Below are the code and all the weights of a small trained network. Each question names an input and a target symbol and asks about switching units off, where a switched-off unit gives its printed mean instead of its output.

import numpy as np


def w(rows, s, z=0):
    codes = np.array(rows[::2]) - 128.0
    scale = np.full(codes.shape[1], s)
    scale[-1] = z or s
    return codes * scale


def norm(h):
    return h / np.sqrt((h * h).mean(-1, keepdims=True) + 1e-5)


def f(y):
    return y / 2 * (1 + np.tanh(0.7978845608 * (y + 0.044715 * y**3)))


def softmax(a):
    e = np.exp(a - a.max(-1, keepdims=True))
    return e / e.sum(-1, keepdims=True)


def log_softmax(a):
    a = a - a.max(-1, keepdims=True)
    return a - np.log(np.exp(a).sum(-1, keepdims=True))


def net(x, mask):
    ids = ['ΞΠαδζθσψω'.index(c) for c in x.split()]
    T = len(ids)
    res = E[ids] + P[:T]
    u = 0
    for l in range(3):
        q, k, v = (norm(res) @ M[l].T for M in (Q, K, V))
        z = softmax(np.where(np.tri(T) > 0, q @ k.T / 2**0.5, -1e9)) @ v
        res = res + np.where(mask[u], z, O[l][:, -1]) @ O[l][:, :-1]
        u += 1
        y = f(norm(res) @ A[l][:, :-1].T + A[l][:, -1])
        res = res + np.where(mask[u : u + 4], y, B[l][:, -1]) @ B[l][:, :-1]
        u += 4
    return log_softmax(norm(res)[-1] @ U[:, :-1].T + U[:, -1])


Q, K, V, O, A, B = {}, {}, {}, {}, {}, {}
E = w([
[84,191,38,107,70,68,129,160],'Ξ',
[123,98,100,147,166,159,128,87],'Π',
[159,63,104,178,161,117,146,127],'α',
[154,109,72,89,38,2,51,113],'δ',
[101,89,129,139,163,130,148,109],'ζ',
[168,113,103,147,152,184,169,82],'θ',
[139,101,118,141,171,133,177,93],'σ',
[138,212,93,184,94,94,149,134],'ψ',
[128,71,100,162,153,150,97,118],'ω',
],0.0085)
P = w([
[40,82,180,6,114,100,135,224],'0',
[111,150,87,167,220,57,59,168],'1',
[142,135,103,175,128,94,82,125],'2',
[82,146,85,178,163,107,57,102],'3',
[149,105,63,174,99,107,130,89],'4',
[148,85,42,171,84,111,190,35],'5',
[126,122,79,204,122,123,88,17],'6',
[120,103,40,203,113,138,149,3],'7',
[227,153,75,141,47,182,161,34],'8',
],0.004)
Q[0] = w([
[137,162,250,168,178,167,100,187],'0.h1',
[131,10,112,158,180,194,159,83],'0.h1',
],0.024)
K[0] = w([
[226,75,173,221,170,164,135,28],'0.h1',
[110,63,167,4,88,208,138,151],'0.h1',
],0.022)
V[0] = w([
[130,37,63,110,120,149,32,130],'0.h1',
[110,120,162,132,129,12,75,160],'0.h1',
],0.011)
O[0] = w([
[89,166,255,250,147,139,170,152,191],'0.h1',
[34,152,18,166,96,189,174,120,255],'0.h1',
],0.004,0.0066)
A[0] = w([
[176,83,222,111,188,148,120,75,92],'0.n1',
[240,93,231,54,157,114,49,82,4],'0.n2',
[138,71,112,138,165,229,137,136,103],'0.n3',
[183,1,139,74,198,170,93,93,84],'0.n4',
],0.013,0.003)
B[0] = w([
[134,111,132,170,141,135,44,100,210],'0.n1',
[135,102,118,80,195,143,73,253,190],'0.n2',
[96,117,116,155,180,96,145,125,254],'0.n3',
[139,188,212,87,162,179,167,102,253],'0.n4',
],0.013,0.0054)
Q[1] = w([
[96,108,154,199,69,141,132,123],'1.h1',
[140,15,157,102,252,178,127,81],'1.h1',
],0.027)
K[1] = w([
[24,98,149,153,59,83,132,138],'1.h1',
[135,62,189,180,212,101,5,112],'1.h1',
],0.024)
V[1] = w([
[2,119,168,241,180,105,3,58],'1.h1',
[94,220,158,114,197,44,95,133],'1.h1',
],0.0062)
O[1] = w([
[237,63,71,4,140,85,90,89,253],'1.h1',
[229,29,192,67,63,165,180,194,168],'1.h1',
],0.0025,0.0074)
A[1] = w([
[126,108,227,151,165,189,115,103,3],'1.n1',
[124,86,145,61,166,206,134,105,46],'1.n2',
[153,115,111,20,72,3,75,175,131],'1.n3',
[195,47,138,95,97,138,31,82,89],'1.n4',
],0.018,0.0026)
B[1] = w([
[198,89,171,95,89,139,225,132,254],'1.n1',
[68,167,113,100,141,66,109,122,216],'1.n2',
[232,205,66,67,119,118,160,253,178],'1.n3',
[142,159,176,213,157,82,51,67,189],'1.n4',
],0.013,0.009)
Q[2] = w([
[159,41,96,93,251,99,191,146],'2.h1',
[169,76,198,154,167,182,90,87],'2.h1',
],0.022)
K[2] = w([
[114,31,218,44,162,82,154,252],'2.h1',
[177,78,201,204,172,96,94,62],'2.h1',
],0.02)
V[2] = w([
[53,168,105,141,145,72,170,91],'2.h1',
[81,115,124,2,55,121,84,89],'2.h1',
],0.019)
O[2] = w([
[202,185,148,112,54,61,76,162,86],'2.h1',
[113,61,225,165,105,80,72,2,2],'2.h1',
],0.008,0.0038)
A[2] = w([
[226,26,137,120,111,242,114,164,65],'2.n1',
[92,173,176,253,105,181,89,123,7],'2.n2',
[32,170,136,224,31,196,136,114,24],'2.n3',
[124,69,69,185,139,140,116,114,18],'2.n4',
],0.017,0.0018)
B[2] = w([
[3,67,138,222,13,65,101,133,254],'2.n1',
[95,182,97,231,162,230,205,93,224],'2.n2',
[99,198,211,29,45,103,37,149,184],'2.n3',
[184,66,104,76,106,158,88,115,241],'2.n4',
],0.013,0.0045)
U = w([
[166,198,48,97,124,143,182,245,183],'Ξ',
[189,161,141,127,47,8,35,102,135],'Π',
[79,182,156,74,59,248,63,91,154],'α',
[190,136,235,44,140,126,237,77,81],'δ',
[183,165,137,252,196,182,130,65,134],'ζ',
[4,155,81,90,207,52,128,63,11],'θ',
[102,81,217,116,222,136,48,222,136],'σ',
[194,2,65,58,141,159,79,61,102],'ψ',
[52,28,141,191,51,112,198,152,150],'ω',
],0.0074,0.0011)

Each question gives the input, a string of symbols that net reads in full, and the target symbol t.
The units are the heads (2 rows each of Q, K, V and O) and the neurons (one row each of A and B). Each row of codes is followed by its name. A weight is (code - 128) times the scale printed after its matrix; where a second scale follows, it is the last column's (O, A, B and U).
mask holds one flag per unit, layer by layer, with each layer's heads first. A switched-off unit (its flag False) gives its mean, the last column of its rows in O or B, instead of its output. The means were averaged over made-up inputs and are rounded, as every weight is.
A unit's drop is (log p(t) with every unit on - log p(t) with that unit switched off) / (log p(t) with every unit on - log p(t) with every unit switched off).
The circuit of an input: a set's keep is (log p(t) with only the set's units on - log p(t) with every unit switched off) / (log p(t) with every unit on - log p(t) with every unit switched off). Starting from the 12 units with the biggest drops (on a tie, the unit counted first), units are removed one at a time, each time the one whose removal leaves the highest keep (on an exact tie, the one counted first), for as long as the keep stays at least 0.8.
circuit, biggest first: the units of the circuit, biggest drop first
unit that matters most: the unit with the biggest drop
top k neurons: the k neurons with the biggest drops, biggest first
drop when u is switched off: that unit's drop, to one decimal
input α σ ω θ θ Ξ Π Ξ, target Π: top 3 neurons : [0.n2, 0.n1, 0.n3]
input ψ Π ζ ω ζ θ, target θ: circuit, biggest first : [1.n2]
input Π ω ζ ω ω ζ ψ ω θ, target ζ: circuit, biggest first : [0.h1, 0.n1]
input Π ζ θ ψ θ σ ζ, target ζ: top 3 neurons : [1.n4, 2.n2, 0.n4]
input σ α ω σ Π, target δ: circuit, biggest first : [0.h1, 0.n4]
input θ ω α σ σ Π ζ, target σ: circuit, biggest first : [0.h1, 0.n2]
input Ξ Π α ω Ξ ζ, target ψ: top 4 neurons : [0.n4, 1.n1, 1.n3, 2.n4]
input ζ ω σ ω θ ω σ σ, target Π: top 2 neurons : [0.n1, 1.n1]
input ω ζ Ξ σ ω Π ζ, target ω: circuit, biggest first : [2.n1, 1.n1]
input Ξ σ ψ θ, target ψ: circuit, biggest first : [0.n4, 2.n4, 1.n3]
input Ξ ω θ ω, target ψ: top 3 neurons : [0.n4, 1.n1, 0.n1]
input Π ω σ α σ Ξ ζ δ Ξ, target Π: top 2 neurons : [0.n1, 0.n3]
input ζ ω θ σ Π ω ω, target Π: circuit, biggest first : [2.h1, 1.n1, 0.n4]
input Π ω Π σ α σ α, target ζ: top 2 neurons : [1.n4, 2.n2]
input δ θ Π Π ω, target α: circuit, biggest first : [0.h1, 2.n3, 1.n3]
input Π δ Π Ξ θ, target ζ: top 2 neurons : [1.n4, 0.n1]
input σ θ Π, target δ: circuit, biggest first : [1.n1]
input α σ θ ω σ Ξ ζ, target Ξ: top 4 neurons : [0.n4, 1.n1, 1.n2, 0.n1]
input α Ξ Ξ θ ζ ζ σ θ Π, target Ξ: top 3 neurons : [0.n4, 1.n2, 1.n1]
input Ξ σ ω Π ψ σ, target ψ: top 2 neurons : [0.n4, 1.n1]
input α Π σ δ ζ ω ω, target Ξ: circuit, biggest first : [2.h1]
input Π σ Ξ ω Π, target ζ: top 3 neurons : [1.n4, 2.n2, 0.n4]
input Ξ ω Ξ ω ψ ω ω Π, target ψ: circuit, biggest first : [0.n4, 2.n4]
input θ ψ α ψ, target Π: top 2 neurons : [0.n2, 0.n3]
input δ σ Π ω Π ζ ω, target α: circuit, biggest first : [0.h1, 2.n3]
input ζ α Π, target Π: top 2 neurons : [0.n1, 1.n1]
input ψ ψ ψ σ ψ ω Π ω, target θ: top 2 neurons : [0.n4, 1.n2]
input ω Π Ξ α, target ω: unit that matters most : 0.h1
input Π α δ, target Ξ: drop when 0.n4 is switched off : 2.1
